Here is a tiny trained network, its code and every weight. The questions are about switching its units off for an input and a class, where a switched-off unit gives its printed mean instead of its output.

import numpy as np


def w(rows, s, z=0):
    codes = np.array(rows[::2]) - 128.0
    scale = np.full(codes.shape[1], s)
    scale[-1] = z or s
    return codes * scale


def norm(h):
    return h / np.sqrt((h * h).mean(-1, keepdims=True) + 1e-5)


def f(y):
    return np.maximum(y, 0)


def log_softmax(a):
    a = a - a.max(-1, keepdims=True)
    return a - np.log(np.exp(a).sum(-1, keepdims=True))


def net(x, mask):
    res = np.array(x, float).reshape(1, 4) / 4 @ E
    u = 0
    for l in range(2):
        y = f(norm(res) @ A[l][:, :-1].T + A[l][:, -1])
        res = res + np.where(mask[u : u + 15], y, B[l][:, -1]) @ B[l][:, :-1]
        u += 15
    return log_softmax(norm(res)[-1] @ U[:, :-1].T + U[:, -1])


A, B = {}, {}
E = w([
[114,76,81],'x0',
[254,90,238],'x1',
[90,218,154],'x2',
[175,158,20],'x3',
],0.0067)
A[0] = w([
[154,35,137,187],'0.n0',
[112,119,172,30],'0.n1',
[155,187,215,174],'0.n2',
[79,3,223,160],'0.n3',
[59,46,128,54],'0.n4',
[120,189,238,130],'0.n5',
[119,143,145,62],'0.n6',
[116,137,107,52],'0.n7',
[52,79,112,221],'0.n8',
[142,119,118,99],'0.n9',
[220,98,16,4],'0.n10',
[197,90,23,24],'0.n11',
[106,30,163,176],'0.n12',
[138,148,135,105],'0.n13',
[136,109,98,78],'0.n14',
],0.016,0.0047)
B[0] = w([
[181,81,145,228],'0.n0',
[132,155,103,145],'0.n1',
[75,80,119,254],'0.n2',
[143,146,253,249],'0.n3',
[195,158,165,171],'0.n4',
[52,108,106,243],'0.n5',
[109,136,129,133],'0.n6',
[122,152,136,137],'0.n7',
[154,198,192,217],'0.n8',
[133,142,125,137],'0.n9',
[218,97,80,222],'0.n10',
[208,94,101,213],'0.n11',
[168,131,179,210],'0.n12',
[128,124,135,141],'0.n13',
[133,111,105,145],'0.n14',
],0.045,0.0078)
A[1] = w([
[168,89,57,56],'1.n0',
[167,169,122,89],'1.n1',
[138,128,129,60],'1.n2',
[165,163,121,93],'1.n3',
[45,126,101,122],'1.n4',
[150,36,140,178],'1.n5',
[181,68,5,43],'1.n6',
[127,134,119,77],'1.n7',
[124,34,177,190],'1.n8',
[132,108,187,107],'1.n9',
[72,134,115,130],'1.n10',
[176,110,101,4],'1.n11',
[112,254,64,75],'1.n12',
[149,148,133,52],'1.n13',
[12,83,66,64],'1.n14',
],0.02,0.0036)
B[1] = w([
[150,127,60,198],'1.n0',
[169,131,112,176],'1.n1',
[135,126,130,130],'1.n2',
[161,130,113,173],'1.n3',
[87,183,118,192],'1.n4',
[104,73,81,240],'1.n5',
[140,115,3,234],'1.n6',
[137,129,133,128],'1.n7',
[85,89,65,255],'1.n8',
[110,77,106,197],'1.n9',
[112,175,142,171],'1.n10',
[162,109,111,179],'1.n11',
[144,214,78,167],'1.n12',
[148,128,126,145],'1.n13',
[33,195,134,220],'1.n14',
],0.052,0.0095)
U = w([
[210,97,14,156],'0',
[217,100,132,198],'1',
[13,192,115,143],'2',
[179,134,248,95],'3',
[157,254,76,104],'4',
[86,31,142,154],'5',
[85,136,195,1],'6',
],0.023,0.0062)

Each question gives the input, the list of numbers given to net, and the class t.
The units are the neurons (one row each of A and B). Each row of codes is followed by its name. A weight is (code - 128) times the scale printed after its matrix; where a second scale follows, it is the last column's (A, B and U).
mask holds one flag per neuron, layer by layer. A switched-off neuron (its flag False) gives its mean, the last column of its row in B, instead of its output. The means were averaged over made-up inputs and are rounded, as every weight is.
A unit's drop is (log p(t) with every unit on - log p(t) with that unit switched off) / (log p(t) with every unit on - log p(t) with every unit switched off).
The circuit of an input: a set's keep is (log p(t) with only the set's units on - log p(t) with every unit switched off) / (log p(t) with every unit on - log p(t) with every unit switched off). Starting from the 12 units with the biggest drops (on a tie, the unit counted first), units are removed one at a time, each time the one whose removal leaves the highest keep (on an exact tie, the one counted first), for as long as the keep stays at least 0.8.
units of the circuit, in order: the units of the circuit, biggest drop first
k most important neurons: the k neurons with the biggest drops, biggest first
k most important neurons of layer l: the k neurons of layer l with the biggest drops, biggest first
drop of u: that unit's drop, to one decimal
input [0,4,-8,-3], class 3: units of the circuit, in order -> 0.n3
input [7,-6,3,3], class 4: units of the circuit, in order -> 0.n8, 1.n6, 0.n2
input [3,-2,1,0], class 4: 2 most important neurons -> 0.n3, 0.n0
input [-8,6,0,-3], class 2: 2 most important neurons of layer 0 -> 0.n5, 0.n2
input [4,2,2,-2], class 5: 2 most important neurons of layer 0 -> 0.n5, 0.n2
input [-2,-3,0,-2], class 4: 2 most important neurons of layer 0 -> 0.n3, 0.n0
input [-1,-6,0,-3], class 4: 3 most important neurons -> 0.n3, 0.n0, 1.n12
input [-4,-7,6,2], class 4: 2 most important neurons -> 0.n2, 0.n5
input [2,-7,6,-8], class 3: 3 most important neurons of layer 1 -> 1.n6, 1.n8, 1.n14
input [-4,-7,-6,-2], class 1: 2 most important neurons of layer 1 -> 1.n14, 1.n4
input [2,-2,0,0], class 4: 3 most important neurons -> 0.n3, 0.n0, 0.n8
input [5,8,-6,-7], class 5: 2 most important neurons of layer 1 -> 1.n8, 1.n9
input [3,4,-4,0], class 1: drop of 0.n3 -> 0.3
input [-4,0,1,-8], class 2: drop of 0.n11 -> 0.3
input [-3,-8,6,-3], class 4: drop of 0.n3 -> 0.4
input [-8,8,-3,-4], class 5: drop of 1.n10 -> 0.0
input [6,-5,2,2], class 4: most important neuron of layer 0 -> 0.n8
input [1,5,-5,-7], class 5: 3 most important neurons -> 1.n8, 1.n9, 0.n8
